-66	16
-67	36
-64	50
-65	-68
-66	-52
-64	78
-63	62
-65	17
-63	-62
-64	76
-65	32
-67	-69
->
-67	-69
-66	16
-67	36
-64	50
-65	-68
-66	-52
-64	78
-63	62
-65	17
-63	-62
-64	76
-65	32

33	49	-22	21	-3	-5	-10	30	-60	-18	46	65
47	55	-32	46	-7	-32	-4	42	-54	-17	32	47
->
47	55	-32	46	-7	-32	-4	42	-54	-17	32	47
33	49	-22	21	-3	-5	-10	30	-60	-18	46	65

-57	55	-53	-35	-35
61	-51	-18	-44	82
-13	-34	32	-39	-34
-52	27	24	31	29
24	-9	14	51	-31
->
24	-9	14	51	-31
-57	55	-53	-35	-35
61	-51	-18	-44	82
-13	-34	32	-39	-34
-52	27	24	31	29

-1	-19	44	-54	-6	10	22
-6	13	51	56	-10	-16	-82
29	3	43	-33	-25	14	-52
->
29	3	43	-33	-25	14	-52
-1	-19	44	-54	-6	10	22
-6	13	51	56	-10	-16	-82

5	6	27	28	-22	-1	45	49	18	-48	-24	-18	-4
-17	-51	-30	10	-23	4	-1	50	-7	-3	-61	-56	-53
-44	24	-36	9	-28	-47	15	65	-50	-18	10	23	13
-19	8	-15	-11	33	-20	-37	-28	34	37	36	22	36
-6	63	37	10	4	-33	22	28	22	-23	57	61	59
-9	61	19	-67	1	-20	-54	44	33	-22	71	63	43
->
-9	61	19	-67	1	-20	-54	44	33	-22	71	63	43
5	6	27	28	-22	-1	45	49	18	-48	-24	-18	-4
-17	-51	-30	10	-23	4	-1	50	-7	-3	-61	-56	-53
-44	24	-36	9	-28	-47	15	65	-50	-18	10	23	13
-19	8	-15	-11	33	-20	-37	-28	34	37	36	22	36
-6	63	37	10	4	-33	22	28	22	-23	57	61	59

-20	-76	-38	-15	-4	4	-55	9
-22	-41	-38	-9	12	4	50	27
->
-22	-41	-38	-9	12	4	50	27
-20	-76	-38	-15	-4	4	-55	9

-75	-60
-73	3
->
-73	3
-75	-60

23	16	-36	15	-41	-15
4	1	-12	12	-14	-8
2	26	-9	44	-26	-9
16	-24	2	23	-13	-8
1	-24	-13	28	-14	0
50	-52	-9	54	-25	-41
7	-21	-55	21	-21	-16
11	37	-12	54	-63	-11
->
11	37	-12	54	-63	-11
23	16	-36	15	-41	-15
4	1	-12	12	-14	-8
2	26	-9	44	-26	-9
16	-24	2	23	-13	-8
1	-24	-13	28	-14	0
50	-52	-9	54	-25	-41
7	-21	-55	21	-21	-16
---
-1	16	-14
-20	-28	-13
10	9	3
31	4	-71
-24	-4	-17
-7	0	-21
26	11	4
23	21	30
4	-14	-12
->
-12	-14	4
30	21	23
4	11	26
-21	0	-7
-17	-4	-24
-71	4	31
3	9	10
-13	-28	-20
-14	16	-1

-17	16	-3	-12	-3	12	12	36	5	28	-60	11	-1	16	14	-2
10	-15	4	4	3	12	12	6	2	24	-4	-22	48	8	9	-8
-20	60	-21	10	2	-28	-28	11	-4	-6	-4	-35	8	11	-1	12
15	0	-30	-2	5	-1	-1	29	24	8	-11	-32	-60	-4	-3	29
0	17	-39	-5	-32	-46	-46	-60	-53	23	24	32	0	21	-22	-10
-11	11	-16	-4	25	25	25	18	15	-7	-76	-5	-18	17	33	-29
->
-29	33	17	-18	-5	-76	-7	15	18	25	25	25	-4	-16	11	-11
-10	-22	21	0	32	24	23	-53	-60	-46	-46	-32	-5	-39	17	0
29	-3	-4	-60	-32	-11	8	24	29	-1	-1	5	-2	-30	0	15
12	-1	11	8	-35	-4	-6	-4	11	-28	-28	2	10	-21	60	-20
-8	9	8	48	-22	-4	24	2	6	12	12	3	4	4	-15	10
-2	14	16	-1	11	-60	28	5	36	12	12	-3	-12	-3	16	-17

-53	67
84	24
-7	-23
78	-28
4	-69
31	-76
63	-54
61	55
35	59
33	57
33	-76
->
-76	33
57	33
59	35
55	61
-54	63
-76	31
-69	4
-28	78
-23	-7
24	84
67	-53

47	36	41	-55	5	-47	40
-22	-60	-39	43	38	31	-31
25	19	15	-43	-7	9	-9
52	17	31	-32	30	3	10
-80	-18	-35	69	-25	-29	32
34	22	18	-49	0	39	-26
-45	8	-39	20	-40	-42	16
-41	-7	-25	38	-15	-19	17
9	-81	-70	13	53	54	-85
->
-85	54	53	13	-70	-81	9
17	-19	-15	38	-25	-7	-41
16	-42	-40	20	-39	8	-45
-26	39	0	-49	18	22	34
32	-29	-25	69	-35	-18	-80
10	3	30	-32	31	17	52
-9	9	-7	-43	15	19	25
-31	31	38	43	-39	-60	-22
40	-47	5	-55	41	36	47

38	26
-10	-18
-32	-31
-65	-19
-34	-30
41	19
-18	-15
50	35
36	23
-3	2
4	11
7	14
->
14	7
11	4
2	-3
23	36
35	50
-15	-18
19	41
-30	-34
-19	-65
-31	-32
-18	-10
26	38

-13	43	44
-12	22	72
->
72	22	-12
44	43	-13

36	19	-19	13	12	18	20	-36	-4	28	-26	21	3	34	-65	42
-14	-9	15	12	-6	23	13	-22	1	-17	-3	-2	-52	8	3	20
->
20	3	8	-52	-2	-3	-17	1	-22	13	23	-6	12	15	-9	-14
42	-65	34	3	21	-26	28	-4	-36	20	18	12	13	-19	19	36

18	-23	12	-1	33	22	-13	-13	-6	-19	11	20
11	-7	8	-9	11	44	-29	1	-10	19	-10	16
-14	14	24	17	-2	-18	39	-23	14	6	24	-20
-7	-11	-33	-3	-11	-4	-23	31	7	-11	-28	8
-46	-18	6	44	5	14	15	8	58	6	-2	-8
-9	13	13	28	6	30	1	-18	6	65	23	-39
->
-39	23	65	6	-18	1	30	6	28	13	13	-9
-8	-2	6	58	8	15	14	5	44	6	-18	-46
8	-28	-11	7	31	-23	-4	-11	-3	-33	-11	-7
-20	24	6	14	-23	39	-18	-2	17	24	14	-14
16	-10	19	-10	1	-29	44	11	-9	8	-7	11
20	11	-19	-6	-13	-13	22	33	-1	12	-23	18

-58	-49	19	-4	-58
2	5	31	-35	-25
41	18	28	-12	88
->
88	-12	28	18	41
-25	-35	31	5	2
-58	-4	19	-49	-58
